Questions about the matrix below.
1) Read off the entry just right of the centre entry.
2) Read off the entry just left of the largest entry.
3) Read off the smallest entry.
4) Read off the entry at the centre.
((115, 128, 128, 130, 139, 137, 154, 124, 106, 114, 129, 126, 130), (130, 119, 127, 118, 134, 129, 111, 127, 142, 126, 129, 129, 114), (133, 127, 128, 129, 125, 126, 109, 132, 144, 134, 126, 123, 125), (128, 123, 130, 126, 126, 127, 110, 128, 142, 137, 121, 125, 127), (123, 127, 127, 126, 133, 131, 141, 128, 122, 117, 127, 133, 124), (144, 141, 132, 147, 114, 136, 118, 134, 127, 149, 127, 120, 153), (135, 126, 124, 131, 126, 129, 99, 130, 151, 144, 126, 127, 125), (137, 135, 124, 135, 125, 124, 145, 127, 128, 129, 143, 132, 141), (112, 122, 134, 115, 141, 141, 117, 126, 131, 122, 118, 127, 107))
1) 128
2) 137
3) 99
4) 141

B =
[[116 123 139 116 135 132]
 [132 126 133 104 120 133]
 [124 127 123 107 129 134]
 [118 129 139 115 131 135]
 [125 124 146 114 131 136]
 [130 126 133 107 128 135]
 [118 133 127 112 132 137]
 [118 120 128 109 126 126]
 [122 126 124 108 131 133]
 [105 141 130 118 127 136]
 [127 121 138 111 134 135]
 [104 136 129 115 120 130]
 [127 133 128 110 139 143]
 [121 122 129 110 136 133]
 [130 125 134 110 138 139]]
Counting starts at 0.
Read off the entry just right of 112.
Answer: 132
Read off the entry at row 1, column 1.
Answer: 126
The entry at row 1, column 0: 132
The entry in row 0 and column 1 -> 123
The bottom-right entry: 139
Read off the entry at row 2, column 0.
Answer: 124
The maximum is 146
Read off the entry in the top-left corner.
Answer: 116
The entry at row 0, column 2: 139
The entry just right of the largest entry -> 114
Read off the entry in row 2 and column 2.
Answer: 123
The bottom entry of the column that holds the largest entry is 134
Read off the entry in the top-right corner.
Answer: 132
Read off the entry in the bottom-left corner.
Answer: 130
Read off the entry directly below the largest entry.
Answer: 133
The entry just right of 114 is 131

A =
130,129,128,131,130,130,131,129,131,129,129,127,127,128,127
139,122,115,114,136,134,154,136,143,130,117,135,120,121,119
136,122,117,115,134,132,149,135,140,129,118,134,122,122,121
129,132,130,138,132,132,129,128,131,130,133,124,127,130,129
127,130,130,132,128,128,125,127,127,128,131,126,129,129,129
140,123,115,117,138,136,157,137,146,131,118,134,119,121,119
135,126,121,124,134,133,143,133,138,130,123,130,123,125,123
131,129,126,130,131,131,133,129,132,129,128,127,126,128,127
131,132,129,138,133,133,131,129,133,130,132,124,126,130,128
140,124,116,121,139,136,155,136,146,131,120,132,119,123,120
135,125,121,123,134,133,145,133,139,130,123,131,123,125,123
134,124,120,118,132,130,143,133,136,129,121,133,124,124,123
134,127,122,126,134,133,142,132,138,130,125,129,123,125,124
132,130,126,133,133,133,136,130,135,130,129,126,125,128,126
The bottom-left entry is 132
The smallest entry in the last row is 125
The 3rd entry, reading row by row -> 128
Read off the 4th-last entry, reading row by row.
A: 126
The entry directly above the smallest entry: 131
The entry in the top-left corner: 130
The smallest entry in the first column is 127
Read off the last entry, reading row by row.
A: 126
The entry just left of the smallest entry is 115
Read off the last entry in the row that holds the largest entry.
A: 119
The entry just left of the largest entry is 136
Read off the entry directly below the largest entry.
A: 143
The last entry in the row that holds the smallest entry -> 119
The entry in the top-right corner is 127
The largest entry in the last row is 136
Read off the third largest entry.
A: 154
The third entry on the main diagonal is 117
Read off the second largest entry.
A: 155
The fifth entry in reading order is 130
Read off the entry just right of the smallest entry.
A: 136
The entry directly below the smallest entry: 115
The top entry of the column that holds the largest entry -> 131
The first entry in the row that holds the smallest entry: 139
Read off the 2nd entry on the main diagonal.
A: 122
Read off the fifth entry from the end, reading row by row.
A: 129
The 2nd entry from the end, reading row by row is 128
Read off the bottom entry of the column that holds the smallest entry.
A: 133
The second entry on the diagonal from the top-right corner -> 121

Read these off the matrix that follows.
1) Report the top-right entry.
2) Report the maximum.
3) Report the smallest entry in the last column.
4) Report the fourth entry in reading order.
5) Report the entry directly above 143.
6) Report the entry in the top-left corner.
7) Report the entry directly above 119.
8) Report the 3rd-last entry, reading row by row.
[[122 140 126 130 117 113 145 133 130 125]
 [111 118 133 133 107 137 106 116 119 107]
 [144 135 107 143 142 108 112 138 128 131]]
1) 125
2) 145
3) 107
4) 130
5) 133
6) 122
7) 130
8) 138

Read these off the row that follows.
1) Give the third largest entry.
2) Give the entry just left of the largest entry.
3) Give the second entry from the right.
4) Give the 2nd entry from the left.
5) Give the fourth entry from the end.
6) Give the third entry from the right.
[129, 134, 137, 129, 106, 155, 112, 119, 120, 131, 127, 120, 136]
1) 136
2) 106
3) 120
4) 134
5) 131
6) 127
